Here is a tiny trained network, its code and every weight. The questions are about switching its units off for an input and a target symbol, where a switched-off unit gives its printed mean instead of its output.

import numpy as np


def w(rows, s, z=0):
    codes = np.array(rows[::2]) - 128.0
    scale = np.full(codes.shape[1], s)
    scale[-1] = z or s
    return codes * scale


def f(y):
    return y / 2 * (1 + np.tanh(0.7978845608 * (y + 0.044715 * y**3)))


def softmax(a):
    e = np.exp(a - a.max(-1, keepdims=True))
    return e / e.sum(-1, keepdims=True)


def log_softmax(a):
    a = a - a.max(-1, keepdims=True)
    return a - np.log(np.exp(a).sum(-1, keepdims=True))


def net(x, mask):
    ids = ['αβδεσψω'.index(c) for c in x.split()]
    T = len(ids)
    res = E[ids] + P[:T]
    q, k, v = (res @ M[0].T for M in (Q, K, V))
    z = softmax(np.where(np.tri(T) > 0, q @ k.T / 4**0.5, -1e9)) @ v
    res = res + np.where(mask[0], z, O[0][:, -1]) @ O[0][:, :-1]
    y = f(res @ A[0][:, :-1].T + A[0][:, -1])
    res = res + np.where(mask[1:9], y, B[0][:, -1]) @ B[0][:, :-1]
    return log_softmax(res[-1] @ U[:, :-1].T + U[:, -1])


Q, K, V, O, A, B = {}, {}, {}, {}, {}, {}
E = w([
[156,120,165,161,211,99],'α',
[170,157,106,251,142,31],'β',
[160,104,172,70,155,122],'δ',
[230,95,216,111,165,62],'ε',
[136,226,72,225,160,102],'σ',
[186,157,168,84,191,147],'ψ',
[149,182,103,102,92,122],'ω',
],0.017)
P = w([
[75,100,114,160,70,210],'0',
[35,94,108,112,129,85],'1',
[187,62,55,149,133,96],'2',
[192,114,171,164,98,136],'3',
[37,141,142,104,134,89],'4',
[152,97,60,84,131,89],'5',
[225,142,190,155,106,121],'6',
[48,170,168,80,129,87],'7',
[126,144,76,65,115,89],'8',
[247,171,203,134,105,135],'9',
[54,205,176,48,112,105],'10',
[121,194,108,71,107,64],'11',
[224,158,177,165,98,127],'12',
],0.014)
Q[0] = w([
[224,133,36,87,188,86],'H1',
[153,152,252,226,79,231],'H1',
[161,155,179,169,81,199],'H1',
[92,88,95,120,139,127],'H1',
],0.015)
K[0] = w([
[171,248,147,76,59,148],'H1',
[66,20,130,194,101,208],'H1',
[135,48,80,151,110,159],'H1',
[112,120,112,116,121,109],'H1',
],0.017)
V[0] = w([
[102,195,74,145,85,159],'H1',
[70,52,96,160,50,93],'H1',
[190,161,145,252,191,110],'H1',
[34,100,87,141,254,192],'H1',
],0.014)
O[0] = w([
[151,186,40,116,135,119,100],'H1',
[114,237,106,186,53,69,83],'H1',
[156,127,162,197,250,72,228],'H1',
[71,169,148,115,155,221,2],'H1',
],0.013,0.0084)
A[0] = w([
[137,205,202,104,120,83,128],'N1',
[202,163,153,207,96,252,101],'N2',
[59,119,105,107,106,30,39],'N3',
[41,166,162,105,147,76,57],'N4',
[224,107,68,182,125,167,91],'N5',
[250,62,43,171,114,234,3],'N6',
[246,54,99,202,78,245,193],'N7',
[45,139,121,69,176,13,153],'N8',
],0.011,0.0052)
B[0] = w([
[85,141,81,169,123,131,207],'N1',
[48,61,153,115,148,126,158],'N2',
[97,101,108,138,160,108,172],'N3',
[218,54,150,155,128,94,145],'N4',
[157,151,154,46,96,149,209],'N5',
[128,128,249,210,92,133,160],'N6',
[138,93,71,132,163,146,186],'N7',
[92,171,98,129,77,179,249],'N8',
],0.019,0.016)
U = w([
[55,149,234,99,144,13,83],'α',
[167,186,138,143,133,165,101],'β',
[101,88,42,73,111,177,61],'δ',
[180,79,48,97,193,51,144],'ε',
[142,197,140,3,200,157,254],'σ',
[178,140,184,160,128,233,63],'ψ',
[161,148,185,102,5,182,160],'ω',
],0.0053,0.0037)

Each question gives the input, a string of symbols that net reads in full, and the target symbol t.
The units are the heads (4 rows each of Q, K, V and O) and the neurons (one row each of A and B). Each row of codes is followed by its name. A weight is (code - 128) times the scale printed after its matrix; where a second scale follows, it is the last column's (O, A, B and U).
mask holds one flag per unit, heads first, then neurons. A switched-off unit (its flag False) gives its mean, the last column of its rows in O or B, instead of its output. The means were averaged over made-up inputs and are rounded, as every weight is.
A unit's drop is (log p(t) with every unit on - log p(t) with that unit switched off) / (log p(t) with every unit on - log p(t) with every unit switched off).
The circuit of an input: a set's keep is (log p(t) with only the set's units on - log p(t) with every unit switched off) / (log p(t) with every unit on - log p(t) with every unit switched off). Starting from all 9 units, units are removed one at a time, each time the one whose removal leaves the highest keep (on an exact tie, the one counted first), for as long as the keep stays at least 0.8.
units of the circuit, in order: the units of the circuit, biggest drop first
most important unit: the unit with the biggest drop
top k neurons: the k neurons with the biggest drops, biggest first
input ψ β ψ ε σ ω ε ε α σ, target ψ: units of the circuit, in order : (N6 H1)
input ε ω ω ω ω σ σ β σ δ, target ε: most important unit : N8
input δ σ β δ ψ ε α, target δ: units of the circuit, in order : (H1 N7 N2)
input β β δ σ, target β: top 2 neurons : (N1 N8)
input ε β ε α ω ε ψ, target ε: units of the circuit, in order : (N8 N7)
input ψ α ε β β β ψ ω β, target ω: units of the circuit, in order : (N6 H1)
input σ ω ω σ ε β ε β ε ε ε ε ε, target σ: units of the circuit, in order : (H1 N5)
input β β α ε β σ α σ β, target σ: units of the circuit, in order : (H1 N5)
input α α α, target α: units of the circuit, in order : (H1 N8 N7)
input ψ δ ω ε β δ δ, target ψ: units of the circuit, in order : (H1 N6 N7)
input ψ ε β δ ω ε α, target ψ: units of the circuit, in order : (H1 N6)
input σ ε ω ω β σ, target ω: units of the circuit, in order : (N6 H1 N5)
input α δ σ β α β δ β α ψ, target α: units of the circuit, in order : (H1 N2)
input ε ω ω ε ω ε ε ω ω ω α ε ω, target ε: top 3 neurons : (N8 N7 N6)
input δ β ε ω β δ ψ α, target ψ: top 2 neurons : (N8 N4)
input ε ψ β, target ψ: most important unit : N6
input β α β, target β: top 2 neurons : (N8 N5)
input δ ψ α ε, target δ: top 2 neurons : (N7 N2)
input ψ ψ ε δ ε δ β β ε ε ω, target α: top 2 neurons : (N7 N5)
input ω δ ε ω ε ε δ ψ β α ε ε, target ε: top 3 neurons : (N5 N7 N6)
input δ ε σ σ α ε ε ε δ, target ε: top 2 neurons : (N5 N6)
input β ε α ε β β ψ ε σ ω δ σ ε, target β: top neuron : (N1)
